[-31 -15  25 -28 -46  21 -45 -45  70] = votik
[-56  30 -21  41 -69  32  -1  24  -6] = baga
[  9  33  31  38 -16   5  -2  22   2] = vabil
[-46   7  43   6   7 -21  -8  53   8] = Gim
[-32  13  -5  11  64  42  90 -33 -84] = lotif
[ 62  10  -8  13   9 -21 -12   4 -50] = lil
both baga lil: 	[-21]
len: [-46   7]	2
step -1: [-69  32  -1  24]	[-70  31  -2  23]
step -1: [21]	[20]
step -1: [-46]	[-47]
len: [-32  13  -5  11]	4
len: [-56  30 -21  41]	4

[-40  34  24  21  77 -16]  gumo
[  1  28 -30  -9  41   9]  maz
[ 18  24 -50 -20  22  17]  deg
step -1: [ 1 28]	[ 0 27]
len: [ 18  24 -50 -20  22]	5
len: [18]	1
len: [-40  34  24  21  77 -16]	6

[-79 -28 -25  10   4 -11  -5  25 -18 -18 -17 -20   1  19  -2   8  24   1
   3 -40   4   6]  lemu
[  8  -5  47 -24   6  10  -1 -21 -11   8  -1  -9 -16   4 -14 -17 -28  -7
  -8   6   4  -3]  Lezu
[47  8 40 53  5 10  2 -8 18 -5 -5  3  5 19 -2  4 25  0 -5 30  9 -9]  Vodo
[47  8 33 53  5 10  2 -8 18 -5 -5  3  5 19 -2  4 25  0 -5 30  9 -9]  baz
[-79 -28 -25  10   4 -11  -5  25 -18 -18 -17 -20   1  19  -2   8  24   1
   3  -8   4   6]  detid
[ 49 -30 -13 -67   1   6   6   6   2   7  28   0 -34  12   6 -23  43 -16
  19 -34 -16  23]  dopil
[ 49 -30 -13   3   1   6   6   6   2   7  28   0 -34  12   6 -23 -19  -4
 -23   9  11 -23]  guz
both guz Lezu: 	[6]
len: [ 49 -30 -13 -67   1   6   6   6   2   7  28   0 -34  12   6 -23  43 -16
  19 -34 -16  23]	22

[  7 -85 -18   4   1   8  19   8 -37  67 -17 -77 -76   2] : zosik
[ -9 -40 -25  11 -15 -12   0  64 -30  -9   6 -23 -21 -31] : zov
[ 50 -22  45  12  51  52  27 -10   1  32 -21 -21 -15   1] : dudo
[ 43  -8  28   5   6  45  -9 -30 -11  38 -63 -24  -2 -12] : Gipi
[-25 -15 -49 -25 -32 -33  -8 -32 -27   9 -38 -26 -17 -22] : Ripu
[-12 -18   5  -2   4   5 -61  13 -28  30  24   2  -6 -31] : puvo
[-12 -18   3  -2   4   5 -61  13 -28  30  24   2   2  -4] : gos
len: [-25 -15 -49 -25 -32 -33]	6
both Gipi dudo: 	[45]
len: [-12 -18   3  -2   4   5 -61  13 -28  30  24   2   2  -4]	14
which: [-12 -18   5  -2   4   5 -61  13 -28  30  24   2  -6 -31]	puvo
len: [-12 -18   3]	3

[ 65   8  18 -68  40  -3   8  23  15 -23  17   3  20  33 -19  15 -18 -37
 -17  36 -22 -14 -22  12  40 -35   3  26  24  26 -37  -8   3  30 -18 -16
  -1 -20  17 -13  10  27 -23   0 -58   7 -15  16  28  73] -> Dufov
[ 8  2  2 -8  5 -2 -1  3  4 -4  0 -1 -3  5 -5  0 -1 -5 -3  3 -2 -2 -1  2
  6 -8 -1  4  1  5 -7 -2 -3  7 -3 -4 -2 -5 42 -4  2  5 -4 -5 -6  0 -3  3
 -2 10] -> Naka
[ 27   7  10 -20   8  -4  -1  23   6 -18   4  -3 -36  11   1  -6  -5   3
  -8   7   2  -5   2   8  27 -33  -8  31  26  -4 -25 -19 -17  49  10   1
  -8  -4   7  -2  13  24  -4 -10 -14 -25 -10 -13   8  33] -> lufib
[ -6   1   0  13 -10  -2  -3   7  -2  -3  -3  -2 -31  -6   9  -9   3  17
   2  -9  10   2   9   1   3  -8  -6  41  10 -14  -3  -9 -12  21  14   7
  -5   6  -3   5   5   5   7  -6  13 -20  -1 -16  -5  -5] -> Pur
[ 68   7  19 -73  42   2  10  23  14 -23  20   4  28  34 -18  18 -21 -39
 -17  39 -24 -15 -26  12  41 -33   5  25  27  28 -36  -7   7  26 -19 -15
   1 -19  16 -12   9  26 -24   5 -63  10 -15  18  31  77] -> Feb
[ 48   8  13 -47  26  -4   2  22  13 -21   9  -1  -7  24 -14   4 -11 -21
 -14  22 -11 -11 -10  11  34 -35  -3  27  21  15 -33 -12  -7  38  -8 -11
  -5 -15  15 -10  12  26 -16  -9 -38  -5 -13   6  17  55] -> vivaf
which: [ 27   7  10 -20   8  -4  -1  23   6 -18   4  -3 -36  11   1  -6  -5   3
  -8   7   2  -5   2   8  27 -33  -8  31  26  -4 -25 -19 -17  49  10   1
  -8  -4   7  -2  13  24  -4 -10 -14 -25 -10 -13   8  33]	lufib
len: [ -6   1   0  13 -10  -2  -3   7  -2  -3  -3  -2 -31  -6   9  -9   3  17
   2  -9  10   2   9   1   3  -8  -6  41  10 -14  -3  -9 -12  21  14   7
  -5]	37
which: [ 8  2  2 -8  5 -2 -1  3  4 -4  0 -1 -3  5 -5  0 -1 -5 -3  3 -2 -2 -1  2
  6 -8 -1  4  1  5 -7 -2 -3  7 -3 -4 -2 -5 42 -4  2  5 -4 -5 -6  0 -3  3
 -2 10]	Naka

[ 49  29 -92 -17] -> rifo
[-46  47 -30  42] -> fes
[ 10 -37 -75   4] -> Gupo
[ -4  43  50 -82] -> babo
[ -3 -25 -46 -33] -> Gonov
[-15  -1 -45 -24] -> luk
[-45  15  22  43] -> tuv
[ 66  16  42 -92] -> visu
both Gonov fes: 	[-46]
both fes visu: 	[42]
both luk tuv: 	[-45]
step +1: [-45]	[-44]
len: [ -3 -25 -46]	3

[35 22 16 60  6 58 30] : Vebok
[ 30 -34  92  31  93  16  10] : voso
[ 34  35 -43  40  48  93 -34] : sezi
len: [34 35]	2
step +1: [ 35 -43  40]	[ 36 -42  41]
which: [ 34  35 -43  40  48  93 -34]	sezi
both Vebok sezi: 	[35]
both sezi Vebok: 	[35]

[-13  27   0 -66  27 -31 -72  30  -1   9 -10  32 -65 -14  20  12 -20  10
 -48  45   5   5  28  -3 -69  19 -36  35  90  39  -9 -11 -45]  naba
[-13   7  -2 -55  11 -45 -49  10  23  65  29  11  -8 -31 -29  16 -19   8
  -8  27 -44  48  18 -18 -43  23  -7  -5  54   1 -18  32  24]  dutek
[-31  11  51  43 -23   6 -47  11  -2 -57 -31  11 -47  29 -19   8 -42 -34
  -6  82 -24 -19 -13 -26 -65 -67  37  17 -15   0  -9  -1  -7]  guver
len: [-13  27   0 -66  27 -31 -72  30  -1   9 -10  32]	12
len: [-13   7  -2 -55  11 -45 -49  10  23  65  29  11  -8 -31 -29  16 -19   8
  -8  27 -44  48  18 -18 -43  23  -7  -5  54   1 -18  32  24]	33
which: [-13   7  -2 -55  11 -45 -49  10  23  65  29  11  -8 -31 -29  16 -19   8
  -8  27 -44  48  18 -18 -43  23  -7  -5  54   1 -18  32  24]	dutek

[  4  13  13  37  19   1  -3  26  36  28 -18 -15 -21  64   7] -> Duz
[-26  20  -7  51   7  13  47 -17   6  35   2 -26  -9  31 -32] -> kolap
[-41 -26 -64  39  34  25  22 -40  42  -9 -32 -16 -20  11  22] -> noka
[-37   8  -8  35 -28  17  64  22  21  23  -8  -3 -11 -14  23] -> Nuve
[  2  17  16  39  -4  16   6  25 -12  14  31  -7 -23  35 -22] -> tef
[-22 -66 -41  23  43  45 -64 -70   1 -91 -12   6 -39  30 -29] -> Dofu
len: [-26  20  -7  51]	4
step -1: [-26 -64]	[-27 -65]
len: [  4  13  13  37  19   1  -3  26  36  28 -18 -15 -21  64   7]	15

